Here is a tiny trained network, its code and every weight. The questions are about switching its units off for an input and a class, where a switched-off unit gives its printed mean instead of its output.

import numpy as np


def w(rows, s, z=0):
    codes = np.array(rows[::2]) - 128.0
    scale = np.full(codes.shape[1], s)
    scale[-1] = z or s
    return codes * scale


def norm(h):
    return h / np.sqrt((h * h).mean(-1, keepdims=True) + 1e-5)


def f(y):
    return np.maximum(y, 0)


def log_softmax(a):
    a = a - a.max(-1, keepdims=True)
    return a - np.log(np.exp(a).sum(-1, keepdims=True))


def net(x, mask):
    res = np.array(x, float).reshape(1, 2) / 4 @ E
    u = 0
    for l in range(2):
        y = f(norm(res) @ A[l][:, :-1].T + A[l][:, -1])
        res = res + np.where(mask[u : u + 8], y, B[l][:, -1]) @ B[l][:, :-1]
        u += 8
    return log_softmax(norm(res)[-1] @ U[:, :-1].T + U[:, -1])


A, B = {}, {}
E = w([
[196,197,146,240,167,175,253,106,155,133,170],'x0',
[161,36,204,143,92,76,172,206,110,126,141],'x1',
],0.015)
A[0] = w([
[55,70,92,81,58,28,81,80,165,182,61,2],'0.n1',
[109,143,154,173,140,169,158,45,101,148,162,124],'0.n2',
[157,123,166,182,131,152,160,110,155,154,114,68],'0.n3',
[101,190,93,119,254,124,79,99,138,158,77,104],'0.n4',
[134,100,121,51,108,89,151,174,157,114,229,91],'0.n5',
[108,110,164,121,155,45,179,75,95,89,206,61],'0.n6',
[116,133,107,131,146,102,131,77,157,119,165,86],'0.n7',
[69,152,120,51,122,77,116,110,206,113,115,143],'0.n8',
],0.0085,0.0068)
B[0] = w([
[66,209,132,152,82,163,140,93,74,73,198,255],'0.n1',
[84,140,223,87,141,198,82,151,69,127,118,220],'0.n2',
[99,164,165,61,137,155,104,186,81,81,116,192],'0.n3',
[172,85,133,102,141,152,176,185,225,123,127,253],'0.n4',
[176,181,107,70,2,161,131,81,210,148,187,184],'0.n5',
[127,166,87,70,86,123,188,98,211,137,114,155],'0.n6',
[152,104,134,87,114,97,190,156,166,177,130,152],'0.n7',
[144,134,210,113,117,170,93,139,35,128,99,232],'0.n8',
],0.0091,0.0072)
A[1] = w([
[100,85,63,95,108,68,68,167,111,97,116,129],'1.n1',
[90,164,58,84,184,142,127,105,167,158,135,1],'1.n2',
[165,110,188,128,101,120,140,157,78,110,150,189],'1.n3',
[126,60,159,189,121,38,119,186,131,114,152,106],'1.n4',
[140,122,148,206,153,134,175,98,144,115,151,174],'1.n5',
[90,165,46,89,170,172,124,78,170,143,73,51],'1.n6',
[134,137,149,135,204,159,165,156,98,108,88,119],'1.n7',
[162,153,131,252,175,117,177,91,74,109,147,112],'1.n8',
],0.016,0.0073)
B[1] = w([
[86,77,223,186,174,65,68,60,78,106,63,184],'1.n1',
[176,98,102,152,153,84,149,159,171,236,94,156],'1.n2',
[156,172,54,133,187,166,182,167,192,148,150,248],'1.n3',
[232,71,81,145,173,130,146,121,112,255,32,168],'1.n4',
[145,37,159,104,90,77,108,121,65,129,89,185],'1.n5',
[231,69,73,148,167,59,226,178,141,200,119,183],'1.n6',
[68,167,140,130,48,136,51,103,114,75,162,208],'1.n7',
[57,72,171,102,119,54,10,45,85,104,102,179],'1.n8',
],0.012,0.016)
U = w([
[65,64,214,103,47,78,17,70,3,92,53,166],'0',
[233,48,116,109,162,105,191,211,132,227,40,196],'1',
[120,205,75,80,69,235,177,200,185,89,168,212],'2',
[54,51,11,226,210,38,207,101,109,39,202,1],'3',
[70,146,82,198,212,36,214,51,174,98,168,1],'4',
[40,84,46,203,237,30,224,106,90,61,214,1],'5',
[66,141,45,225,187,22,216,57,168,67,141,1],'6',
[59,113,50,226,209,58,200,50,178,89,163,1],'7',
],0.014,0.0098)

Each question gives the input, the list of numbers given to net, and the class t.
The units are the neurons (one row each of A and B). Each row of codes is followed by its name. A weight is (code - 128) times the scale printed after its matrix; where a second scale follows, it is the last column's (A, B and U).
mask holds one flag per neuron, layer by layer. A switched-off neuron (its flag False) gives its mean, the last column of its row in B, instead of its output. The means were averaged over made-up inputs and are rounded, as every weight is.
A unit's drop is (log p(t) with every unit on - log p(t) with that unit switched off) / (log p(t) with every unit on - log p(t) with every unit switched off).
most important unit: the unit with the biggest drop
top k neurons: the k neurons with the biggest drops, biggest first
k most important neurons of layer l: the k neurons of layer l with the biggest drops, biggest first
drop when u is switched off: that unit's drop, to one decimal
input [6,6], class 0: most important unit => 1.n8
input [-3,0], class 2: top 2 neurons => 0.n1; 1.n8
input [4,-4], class 0: top 2 neurons => 1.n3; 1.n7
input [5,-6], class 1: 3 most important neurons of layer 0 => 0.n8; 0.n1; 0.n4
input [7,-8], class 1: 4 most important neurons of layer 0 => 0.n8; 0.n1; 0.n4; 0.n7
input [-4,5], class 1: top 2 neurons => 1.n7; 1.n3
input [1,3], class 2: top 2 neurons => 0.n5; 0.n6
input [3,0], class 2: 2 most important neurons of layer 0 => 0.n3; 0.n2
input [3,3], class 2: top 2 neurons => 0.n3; 1.n3
input [1,-3], class 2: 2 most important neurons of layer 0 => 0.n2; 0.n4
input [4,1], class 0: drop when 0.n5 is switched off => 0.2
input [-1,-3], class 2: drop when 0.n3 is switched off => 0.0
input [2,-5], class 1: drop when 1.n6 is switched off => 0.1
input [4,-2], class 0: most important unit => 0.n5
